[[135 140 121 146]
 [157 119 144 129]] result: 140

[[114 111 137 122 156]
 [131 114 140 123 132]
 [139 102 151 110 138]] result: 137

[[134 124 132 144 108 101 120]
 [118 138 116 135 111 145 106]
 [108 119 104 129 147 139 127]] result: 108

[[132 135 143 128]
 [122 133 107 142]
 [132 139 142 122]] result: 135

[126 124 139 106 101 113] result: 106

[[136 129 142 131 125]
 [144 111 152 135 108]
 [125  99 136 108 118]] result: 142

[101 125 109 141 145] result: 109
---
[[148 131 123 127]
 [110 136 134 132]
 [134 101 122 128]] → 136

[101 129 138 130 127 132] → 132

[119 113 126 138 123 123 156] → 138

[[108 101 125 117]
 [106 133 111 115]] → 125

[[133 129 130 144 135]
 [144 134 140 155 154]] → 154

[125 117 152 122 149] → 149

[126 142 129 105] → 129

[138  98 147 145 128] → 145
---
[[112 114 141 129 142 112 115 127 107 105 106 127]
 [152 117 145 129 139 118 136 112 105 111 103 103]
 [141 109 141 151 109 109 136 147 103 133 105 152]
 [109 132 115 125 154 122 132 109 141 106 151 109]
 [150 149 121 147 117 153 139 121 107 136 149 122]
 [103 142 106 141 152 147 144 108 144 105 136 145]
 [113 138 104 120 128 146 107 103 120 127 121 138]
 [116 154 112 124 122 113 123 126 104 143 118 140]
 [115 130 142 109 106 109 146 141 126 126 102 149]] --> 116

[[131 135 126 124 131 126 135 129 123 128 131 118]
 [128 127 130 124 131 125 128 135 127 129 131 130]
 [135 127 138 107 144 119 134 148 114 135 135 128]
 [123 130 135 128 123 135 119 132 129 133 119 132]
 [132 130 133  99 142 120 138 126 122 143 139 126]
 [131 124 131 122 135 123 129 142 123 127 132 131]
 [127 127 129 128 128 129 125 137 127 125 128 128]
 [122 128 135 126 123 136 118 132 130 133 119 134]
 [131 139 125 132 126 130 132 129 122 124 125 116]
 [134 128 128 124 136 122 133 141 121 124 134 124]] --> 131

[[130 123 133 122 118 120 133]
 [129 125 134 121 116 115 135]
 [138 116 129 125 129 142 118]
 [137 119 125 129 136 148 115]
 [137 116 131 123 125 136 122]
 [128 124 138 117 108 105 141]
 [130 125 134 121 117 117 134]] --> 128

[[141 110 139 149 122 113 115 129 106 110 125 132]
 [122 109 122 125 140 111 134 126 107 140 107 144]
 [132 111 134 146 137 102 114 117 113 111 113 126]
 [122 106 124 137 145 119 122 129 109 127 107 131]
 [134 112 124 138 136 113 110 126 111 117 121 141]
 [122 114 116 128 135 110 119 131 102 118 112 134]] --> 134

[[131 148 138 121 137 129 123 137]
 [128 124 142 134 110 129 127 141]
 [126 116 135 139 103 128 131 134]
 [124 128 115 137 111 121 137 114]
 [132 145 132 115 153 131 121 133]
 [125 107 117 134 122 128 133 118]
 [131 120 137 120 144 135 120 139]] --> 125

[[136 133 125 128 136 120 138 152 117 116 137 114]
 [131 134 127 112 135 126 136 121 123 134 133 124]
 [128 132 119 124 129 125 134 116 129 129 136 127]
 [128 124 123 131 130 122 129 151 129 112 139 123]
 [141 148 121 104 146 117 154 131 111 131 145 102]
 [123 132 124 136 120 131 126 136 133 117 129 117]
 [125 128 125 132 124 128 127 128 131 125 129 128]] --> 123

[[120 126 129 128 126 126 126 133]
 [126 130 120 142 117 135 147 117]
 [126 130 128 129 127 126 129 128]
 [145 127 130 128 129 135 132 121]
 [129 130 128 129 127 126 128 127]
 [138 133 131 124 134 125 135 126]
 [121 111 131 125 127 128 107 138]
 [130 130 116 137 123 135 127 122]
 [127 135 129 119 139 114 139 132]
 [126 128 129 126 128 125 131 130]
 [127 128 127 129 127 126 122 129]
 [127 130 123 138 121 133 144 121]] --> 127
---
[[140 121 135 132 135 131 120 148 142 131 109 109 145 108 118 125]
 [124 118 149 134 141 116 118 112 127 128 117 141 121 145 119 143]
 [120 126 151 123 146 137 125 126 135 105 123 138 122 116  99 117]
 [134 128 115 133 116 120 128 128 122 145 130 121 132 139 148 138]
 [124 123 144 128 140 127 123 122 131 121 121 136 124 129 115 131]
 [112 125 152 124 146 128 126 108 125 109 128 153 111 138 107 129]
 [126 125 127 132 125 118 126 115 120 137 131 136 122 148 139 142]] --> 142

[[136 121 132 145 118 129 122]
 [130 130 134 142 115 141 133]
 [123 117 140 123 121 127 112]
 [124 115 140 133 116 136 130]
 [135 130 127 132 127 120 106]
 [126 111 140 131 120 127 119]
 [124 131 138 125 118 135 111]
 [117 130 139 118 119 138 118]
 [133 115 134 137 122 123 114]
 [131 111 135 135 124 121 117]
 [138 117 128 140 126 118 119]] --> 119

[[132 132 128 127 132 125 125 127 132 121 129]
 [117 122 131 130 124 128 126 131 121 133 136]
 [119 122 133 125 127 122 125 139 119 131 134]
 [151 124 132 126 130 139 133 118 124 127  98]
 [134 129 132 129 127 131 133 123 125 123 117]
 [132 137 116 136 124 131 135 117 138 127 126]
 [126 132 116 132 125 129 129 129 132 131 129]
 [131 126 117 135 124 136 124 125 135 137 127]
 [125 127 131 124 130 125 130 130 126 127 129]] --> 129

[[139 143 142 143 123 109 145 141 108 114 111 141 130 136 144 114]
 [136 114 116 130 138 133 116 128 115 135 138 134 140 118 120 139]
 [134 124 130 135 127 139 126 124 116 140 132 137 142 125 132 132]
 [135 141 144 147 118 113 143 144 126 105 108 135 124 131 134 114]
 [115 145 142 119 111 122 136 122 129 124 125 143 116 143 147 119]] --> 119

[[150 147 138 126 149 142 128 107 107 133 133 110]
 [148 152 146 141 149 140 136 109 120 134 138 106]
 [117 106 107 105 127 106 144 129 125 108 146 131]
 [146 104 106 106 138 135 112 105 108 125 119 149]
 [122 106 105 106 123 107 145 126 118 105 144 137]] --> 137

[[134 133 125 128 131 125 128 126]
 [129 131 124 127 132 118 133 120]
 [113 115 108 110 119 115 120 132]
 [132 145 125 110 141 139 107 125]
 [128 124 133 128 127 128 132 125]] --> 125
---
[127, 144, 117, 147, 123, 138, 150] >> 150
[148, 109, 152, 107, 114] >> 114
[139, 155, 117, 116, 144, 133] >> 133
[136, 130, 143, 146, 131, 102] >> 102
[102, 141, 109, 154, 114, 121, 106] >> 106
[122, 107, 146, 125, 119, 104] >> 104
---
115   98  101  100  120
115  130  135  143  121
⇒ 143

 98  145   99  142  124  121 ⇒ 124

124  145  135  139
130  129  137  131
136  149  119  147
⇒ 119

132  134  113  112  109  124
148  147  127  106  108  144
126  108  145  134  128  110
⇒ 128

111  143  151  150 ⇒ 151

138  155  153  144 ⇒ 153

106  101  134  137  137 ⇒ 137
---
[156 144 123 103] value 103
[150 154 117 141] value 141
[110 144 104 143] value 143
[101 126 120 134] value 134
[139  99 118 106] value 106
[119 144 107 103] value 103
---
[152 128 117 127]
152, 127

[[106 149 133 131 106 150]
 [106 144 131 124 113 143]
 [146 121 107 110 141 126]]
106, 126

[113 104 106 118 122 105]
113, 105

[131 102 108 151 127 106]
131, 106

[[139 145 154 124 136 109]
 [110 103 108 146 114 126]]
139, 126

[149 118 112 108 129]
149, 129
